Below are the code and all the weights of a small trained network. Each question names an input and a class and asks about switching units off, where a switched-off unit gives its printed mean instead of its output.

import numpy as np


def w(rows, s, z=0):
    codes = np.array(rows[::2]) - 128.0
    scale = np.full(codes.shape[1], s)
    scale[-1] = z or s
    return codes * scale


def f(y):
    return y / 2 * (1 + np.tanh(0.7978845608 * (y + 0.044715 * y**3)))


def log_softmax(a):
    a = a - a.max(-1, keepdims=True)
    return a - np.log(np.exp(a).sum(-1, keepdims=True))


def net(x, mask):
    res = np.array(x, float).reshape(1, 5) / 4 @ E
    y = f(res @ A[0][:, :-1].T + A[0][:, -1])
    res = res + np.where(mask, y, B[0][:, -1]) @ B[0][:, :-1]
    return log_softmax(res[-1] @ U[:, :-1].T + U[:, -1])


A, B = {}, {}
E = w([
[65,38,60,229,129],'x0',
[178,33,118,70,217],'x1',
[128,133,127,128,128],'x2',
[57,126,51,33,88],'x3',
[41,195,131,131,253],'x4',
],0.0063)
A[0] = w([
[59,117,43,43,84,107],'N0',
[56,111,54,33,95,85],'N1',
[191,92,122,120,49,61],'N2',
[196,192,170,43,137,63],'N3',
[74,222,138,204,47,81],'N4',
[183,80,140,116,45,25],'N5',
[185,88,133,118,46,80],'N6',
[168,126,201,200,190,34],'N7',
[162,21,131,55,253,1],'N8',
[93,74,58,208,123,73],'N9',
[92,58,78,200,129,65],'N10',
[183,122,193,211,176,25],'N11',
[68,226,144,185,52,80],'N12',
[176,56,113,89,205,44],'N13',
[41,189,167,116,239,76],'N14',
[190,199,172,44,130,49],'N15',
[66,115,40,25,104,75],'N16',
[183,79,139,116,47,14],'N17',
[169,184,202,41,126,45],'N18',
[184,85,136,116,44,73],'N19',
[185,210,164,53,134,74],'N20',
[56,197,157,124,247,67],'N21',
[93,62,67,199,142,39],'N22',
[185,86,135,116,45,74],'N23',
[184,109,198,216,166,71],'N24',
[94,68,63,202,128,65],'N25',
],0.0068,0.0032)
B[0] = w([
[198,178,170,187,91,216],'N0',
[201,197,166,195,63,205],'N1',
[88,147,56,165,185,165],'N2',
[61,102,156,129,48,195],'N3',
[207,51,91,34,108,215],'N4',
[90,141,58,159,158,157],'N5',
[93,148,68,155,182,172],'N6',
[164,158,106,153,53,175],'N7',
[191,72,70,73,46,234],'N8',
[70,116,188,103,68,210],'N9',
[53,111,181,111,58,202],'N10',
[177,171,126,158,32,173],'N11',
[210,22,73,17,102,208],'N12',
[156,79,98,86,65,180],'N13',
[107,130,29,179,128,252],'N14',
[24,85,169,138,13,190],'N15',
[193,181,161,197,65,207],'N16',
[95,132,54,165,153,153],'N17',
[53,93,150,139,41,187],'N18',
[93,146,70,156,182,172],'N19',
[59,105,142,131,63,195],'N20',
[91,139,2,186,133,251],'N21',
[69,110,158,105,45,195],'N22',
[86,147,59,165,190,172],'N23',
[194,194,150,188,21,194],'N24',
[65,111,183,112,61,203],'N25',
],0.0085,0.0035)
U = w([
[50,108,183,121,105,97],'0',
[98,146,58,162,162,91],'1',
[142,128,148,121,140,252],'2',
[187,76,106,70,120,88],'3',
[185,183,170,172,111,91],'4',
[137,139,221,97,253,155],'5',
[120,138,193,100,204,36],'6',
],0.016,0.017)

Each question gives the input, the list of numbers given to net, and the class t.
The units are the neurons (one row each of A and B). Each row of codes is followed by its name. A weight is (code - 128) times the scale printed after its matrix; where a second scale follows, it is the last column's (A, B and U).
mask holds one flag per neuron, in row order. A switched-off neuron (its flag False) gives its mean, the last column of its row in B, instead of its output. The means were averaged over made-up inputs and are rounded, as every weight is.
A unit's drop is (log p(t) with every unit on - log p(t) with that unit switched off) / (log p(t) with every unit on - log p(t) with every unit switched off).
The circuit of an input: a set's keep is (log p(t) with only the set's units on - log p(t) with every unit switched off) / (log p(t) with every unit on - log p(t) with every unit switched off). Starting from the 12 units with the biggest drops (on a tie, the unit counted first), units are removed one at a time, each time the one whose removal leaves the highest keep (on an exact tie, the one counted first), for as long as the keep stays at least 0.8.
circuit, biggest first: the units of the circuit, biggest drop first
top k neurons: the k neurons with the biggest drops, biggest first
drop when u is switched off: that unit's drop, to one decimal
input [-7,7,4,-2,0], class 0: circuit, biggest first -> (N15, N3)
input [-2,-6,1,6,2], class 3: circuit, biggest first -> (N12)
input [0,-8,0,-2,0], class 3: circuit, biggest first -> (N12, N4)
input [-6,6,-4,-5,-1], class 0: top 4 neurons -> (N15, N3, N18, N20)
input [-1,-8,1,-6,6], class 3: top 2 neurons -> (N12, N4)
input [1,-8,1,1,4], class 3: circuit, biggest first -> (N12, N4)
input [-4,-6,-5,0,6], class 1: top 3 neurons -> (N21, N14, N8)
input [2,1,4,-7,6], class 4: top 3 neurons -> (N24, N11, N7)
input [7,-3,2,8,-6], class 4: top 3 neurons -> (N0, N1, N16)
input [7,-8,2,7,0], class 3: top 2 neurons -> (N12, N4)
input [4,7,6,-8,7], class 4: top 2 neurons -> (N24, N11)
input [-4,6,-3,-7,6], class 4: top 4 neurons -> (N24, N11, N7, N12)
input [7,-5,-1,-8,-8], class 1: drop when N17 is switched off -> 0.3
input [-2,-3,-7,-4,7], class 1: circuit, biggest first -> (N21)
input [-7,2,-1,7,6], class 0: drop when N18 is switched off -> 0.4
input [-6,2,2,1,6], class 0: drop when N19 is switched off -> 0.1
input [-4,8,4,-2,2], class 3: top 2 neurons -> (N8, N13)
